Below is a small trained network, with its code and all its weights. Each question gives an input and a class and asks what happens when units are switched off, that is, made to give their printed mean instead of their output.

import numpy as np


def w(rows, s, z=0):
    codes = np.array(rows[::2]) - 128.0
    scale = np.full(codes.shape[1], s)
    scale[-1] = z or s
    return codes * scale


def f(y):
    return np.maximum(y, 0)


def log_softmax(a):
    a = a - a.max(-1, keepdims=True)
    return a - np.log(np.exp(a).sum(-1, keepdims=True))


def net(x, mask):
    res = np.array(x, float).reshape(1, 5) / 4 @ E
    y = f(res @ A[0][:, :-1].T + A[0][:, -1])
    res = res + np.where(mask, y, B[0][:, -1]) @ B[0][:, :-1]
    return log_softmax(res[-1] @ U[:, :-1].T + U[:, -1])


A, B = {}, {}
E = w([
[136,181,189,102,80,105,72,158,140,185,122],'x0',
[135,127,120,128,128,118,122,124,130,126,125],'x1',
[177,161,91,208,143,162,154,116,151,178,160],'x2',
[150,147,7,52,119,207,131,147,128,134,129],'x3',
[123,136,137,127,124,137,132,117,125,125,129],'x4',
],0.015)
A[0] = w([
[75,91,246,108,87,56,27,173,81,131,81,139],'n1',
[153,90,202,254,140,103,133,122,140,109,139,167],'n2',
[81,61,144,17,116,121,117,145,105,7,97,168],'n3',
[110,71,167,199,127,100,167,99,110,137,126,121],'n4',
[105,168,208,104,81,77,102,134,154,149,121,145],'n5',
[176,117,60,127,183,200,174,134,106,120,212,107],'n6',
[96,75,146,133,242,122,143,110,83,65,88,41],'n7',
[149,195,145,110,45,148,68,168,133,199,130,55],'n8',
[111,104,184,239,196,75,171,84,128,99,173,38],'n9',
[142,125,91,46,83,155,80,138,113,134,109,10],'n10',
[45,52,97,51,106,139,115,148,85,38,66,7],'n11',
[87,127,122,114,125,146,88,131,137,62,149,84],'n12',
[197,215,169,119,86,141,70,161,149,217,137,116],'n13',
],0.0085,0.013)
B[0] = w([
[169,162,134,214,33,154,139,159,185,31,180,249],'n1',
[68,117,151,48,174,47,84,136,67,163,92,224],'n2',
[79,128,157,59,173,49,92,133,54,220,116,245],'n3',
[142,104,95,78,160,94,129,104,76,180,118,181],'n4',
[147,129,127,179,107,139,104,151,185,55,177,206],'n5',
[186,156,142,138,116,128,151,128,177,44,164,204],'n6',
[44,157,230,202,106,82,87,144,128,124,109,161],'n7',
[111,114,63,6,168,117,196,65,53,172,89,169],'n8',
[207,144,69,56,127,185,214,118,94,198,81,185],'n9',
[36,117,251,179,132,33,31,117,84,129,136,153],'n10',
[198,129,49,60,145,254,190,102,131,199,91,182],'n11',
[145,83,100,117,156,137,140,99,122,115,95,142],'n12',
[70,84,120,108,192,104,109,136,58,196,108,194],'n13',
],0.0093,0.018)
U = w([
[53,123,152,121,155,79,54,132,116,141,133,19],'0',
[146,116,66,76,158,150,159,115,117,146,122,253],'1',
[183,135,114,214,70,165,118,142,245,28,182,115],'2',
],0.012,0.0022)

Each question gives the input, the list of numbers given to net, and the class t.
The units are the neurons (one row each of A and B). Each row of codes is followed by its name. A weight is (code - 128) times the scale printed after its matrix; where a second scale follows, it is the last column's (A, B and U).
mask holds one flag per neuron, in row order. A switched-off neuron (its flag False) gives its mean, the last column of its row in B, instead of its output. The means were averaged over made-up inputs and are rounded, as every weight is.
A unit's drop is (log p(t) with every unit on - log p(t) with that unit switched off) / (log p(t) with every unit on - log p(t) with every unit switched off).
The circuit of an input: a set's keep is (log p(t) with only the set's units on - log p(t) with every unit switched off) / (log p(t) with every unit on - log p(t) with every unit switched off). Starting from the 12 units with the biggest drops (on a tie, the unit counted first), units are removed one at a time, each time the one whose removal leaves the highest keep (on an exact tie, the one counted first), for as long as the keep stays at least 0.8.
units of the circuit, in order: the units of the circuit, biggest drop first
k most important neurons: the k neurons with the biggest drops, biggest first
drop when u is switched off: that unit's drop, to one decimal
input [5,-6,-1,-3,2], class 2: units of the circuit, in order	n1
input [7,-5,4,1,-7], class 1: 2 most important neurons	n8, n3
input [8,4,0,6,0], class 0: 3 most important neurons	n10, n11, n9
input [2,8,-1,-7,-1], class 2: 3 most important neurons	n1, n3, n5
input [-4,-7,2,-4,2], class 1: 2 most important neurons	n9, n3
input [3,4,0,0,7], class 2: 2 most important neurons	n3, n2
input [1,3,-7,-8,4], class 2: 2 most important neurons	n1, n5
input [2,6,-2,5,2], class 0: 2 most important neurons	n10, n9
input [0,-2,2,8,-4], class 2: 2 most important neurons	n3, n6
input [-7,2,1,3,-4], class 2: 2 most important neurons	n6, n2
input [-1,-2,5,-5,-6], class 1: 2 most important neurons	n9, n3
input [5,-2,-1,7,1], class 0: drop when n10 is switched off	1.2
input [5,-8,-2,7,4], class 0: drop when n10 is switched off	0.9
input [-1,6,2,7,8], class 2: drop when n2 is switched off	0.0
input [3,-8,-5,-7,0], class 2: units of the circuit, in order	n1
